Read these off the grid that follows. Counting starts at 0.
1) The entry in row 1 and column 1?
2) The entry directly below the smallest entry?
3) The entry in row 0 and column 0?
4) The entry at row 1, column 0?
5) The top entry of the column that holds the largest entry?
6) The entry just right of the largest entry?
7) The minimum?
8) The bottom-right entry?
array([[ -7,   4,   7,  -8,  -1, -12,  16,  -2,  -8,  -1,  -2],
       [ -4,   1,   3,  -4,   1,  -4,   8,   0,  -4,   0,   0],
       [-16,   9,  15, -17, -10, -27,  33,  -5, -17,  -3,  -8],
       [ -7,   5,   8,  -8,  -1, -15,  16,  -2,  -8,  -1,  -2],
       [-12,  19,  20, -16, -17, -47,  29,  -8, -14,  -9, -13],
       [ -6,   6,   8,  -7,  -1, -17,  15,  -2,  -7,  -2,  -2],
       [ -7,  11,  13,  -9,   3, -30,  22,  -3,  -8,  -3,  -2],
       [  2,  -3,  -3,   2,   0,   8,  -5,   1,   2,   1,   1],
       [ -5,   5,   7,  -6,   1, -13,  13,  -1,  -6,  -1,  -1],
       [  4,  -5,  -6,   5,  -1,  13, -11,   1,   5,   1,   1],
       [ -8,   5,   9,  -8,   2, -16,  19,  -2,  -8,  -1,  -1],
       [ -8,   4,   7,  -8,   0, -13,  17,  -2,  -8,  -1,  -2]])
1) 1
2) -17
3) -7
4) -4
5) 16
6) -5
7) -47
8) -2

[[ 20 -20 -19   9]
 [  1 -18  -4   8]
 [ 21 -21 -19   9]
 [ 32   5 -23   3]
 [ 16  34  -5   1]
 [ 26 -19 -23   5]
 [ 21  -6 -16  11]
 [ -3  15   4  -3]
 [-11  -5   8   7]
 [ -2  37   8  -3]]
The last entry in the row that holds the largest entry is -3
The smallest entry in the first column? -11
The fourth entry, reading row by row -> 9
The first entry in reading order -> 20
The entry just right of -20 is -19
The largest entry in the last column? 11
The second entry on the main diagonal? -18
The fifth entry in reading order? 1
The entry directly below 34? -19
The entry directly above -11: -3
The second entry from the end, reading row by row? 8

((-0.173, -0.513, -0.104, 0.718, 1.041, -0.349, -0.830, 0.451, 0.332), (0.189, -0.901, -0.179, -0.638, -0.805, 0.141, 0.019, -0.235, 0.761), (-2.129, -1.558, 0.624, -1.092, -0.235, -0.671, -0.510, -1.226, -1.114), (1.543, 0.623, -1.129, 0.565, 0.934, -0.340, -1.963, 0.205, 0.259), (-0.155, -0.116, -0.263, 0.491, 0.712, -0.956, -1.102, -0.804, -0.995), (1.972, 0.133, -2.204, -0.797, -0.951, -0.292, -0.998, -0.652, 0.884), (1.143, -0.380, -0.625, -0.648, -0.645, 0.282, 0.444, -1.427, -0.492))
The smallest entry: -2.204
The entry just left of -0.671? -0.235
The entry just right of -0.830? 0.451
The largest entry? 1.972
The entry just left of -0.263? -0.116
The entry just left of -2.204? 0.133
The median of all entries? -0.292
The entry just right of -0.645? 0.282
The entry just right of the centre entry? -0.340
The entry just left of -0.901 -> 0.189
The entry just left of -0.951? -0.797
The entry just left of -1.558 -> -2.129
The entry just right of -1.427? -0.492

[[  0  -2 -20   2   6   3 -15  20   9  -1  -6]
 [  2   5  25  -2 -12  46 -32 -16   0 -10  16]
 [  3   7  12  -1   0 -10  12 -23  -7  20   0]
 [ -2  -4  15   0  -2 -15  -6  20   0   9   2]
 [  2   2  14   1 -10  21 -33   3   4   6  22]
 [ -1  -4   8   0   9   4   5  23   3   0 -17]
 [  2   6  -9  -4  -8  47 -13   1  -7   1   9]
 [  1  -1 -14   1  -7  27 -26 -13   1  -5  25]]
Counting starts at 0.
The entry just right of 46: -32
Report the bottom-left entry.
A: 1
Report the entry in the bottom-right corner.
A: 25
Report the top-right entry.
A: -6
The entry in row 0 and column 1 is -2
The entry at row 0, column 2 is -20
Report the entry directly below the smallest entry.
A: 5
The entry in row 0 and column 0 is 0
Report the entry directly below -8.
A: -7
Report the entry directly above the largest entry.
A: 4
Report the entry in row 1 and column 0.
A: 2
Report the entry at row 2, column 0.
A: 3
The entry just right of the smallest entry is 3
Report the entry just right of 8.
A: 0
The largest entry: 47
Report the entry at row 2, column 2.
A: 12
The bottom entry of the column that holds the largest entry is 27
The entry just left of the smallest entry: 21
Report the entry directly above the smallest entry.
A: -6
The top entry of the column that holds the smallest entry is -15
The minimum: -33

Questions about the array below. Rows and columns are numbered from 0.
1) Report the bottom entry of the column that holds the smallest entry.
2) Report the entry directly above -20.
3) Report the entry at row 0, column 1.
4) Report the bottom-left entry.
5) Report the entry in row 1 and column 0.
6) Report the entry directly below -13.
7) Report the entry just right of the largest entry.
8) Report the entry at row 1, column 2.
[[ -9  31   0 -13]
 [ 15  -6 -17 -26]
 [ 30 -35 -22  27]
 [-18   6  11  -1]
 [-34  -1   8 -21]
 [ -2  -3  21   1]
 [ 27   3 -23   1]
 [ -3  21   1   3]
 [-10   6   2   4]
 [-24   5   5   5]
 [-20   0  48  11]
 [  1  15   0  -7]
 [ 16  -3 -18  29]]
1) -3
2) -24
3) 31
4) 16
5) 15
6) -26
7) 11
8) -17

Read these off the array that follows. Indices start at 0.
1) Give the entry in row 0 and column 0.
2) Give the entry in row 2 and column 1.
3) Give the entry at row 0, column 1.
4) Give the entry at row 2, column 0.
5) Give the entry directly above the smallest entry.
6) Give the entry directly above -2.0.
7) Give the entry directly below -6.4.
8) Give the entry directly below 8.1.
[[  0.4  -8.2 -10.4  -6.5 -12.7  -5.4  -9.0   4.6]
 [ 14.0 -16.4   7.7   8.1 -14.2 -17.0 -23.7 -20.1]
 [ -2.8 -13.3   0.9  -3.3 -10.1  -5.6  -6.4  -6.3]
 [-20.1 -17.1   3.5  -9.1  -3.5  -2.0  -3.3   7.5]
 [ -0.6  -9.1 -11.4 -12.1 -26.4 -12.7  -8.9   4.3]]
1) 0.4
2) -13.3
3) -8.2
4) -2.8
5) -3.5
6) -5.6
7) -3.3
8) -3.3
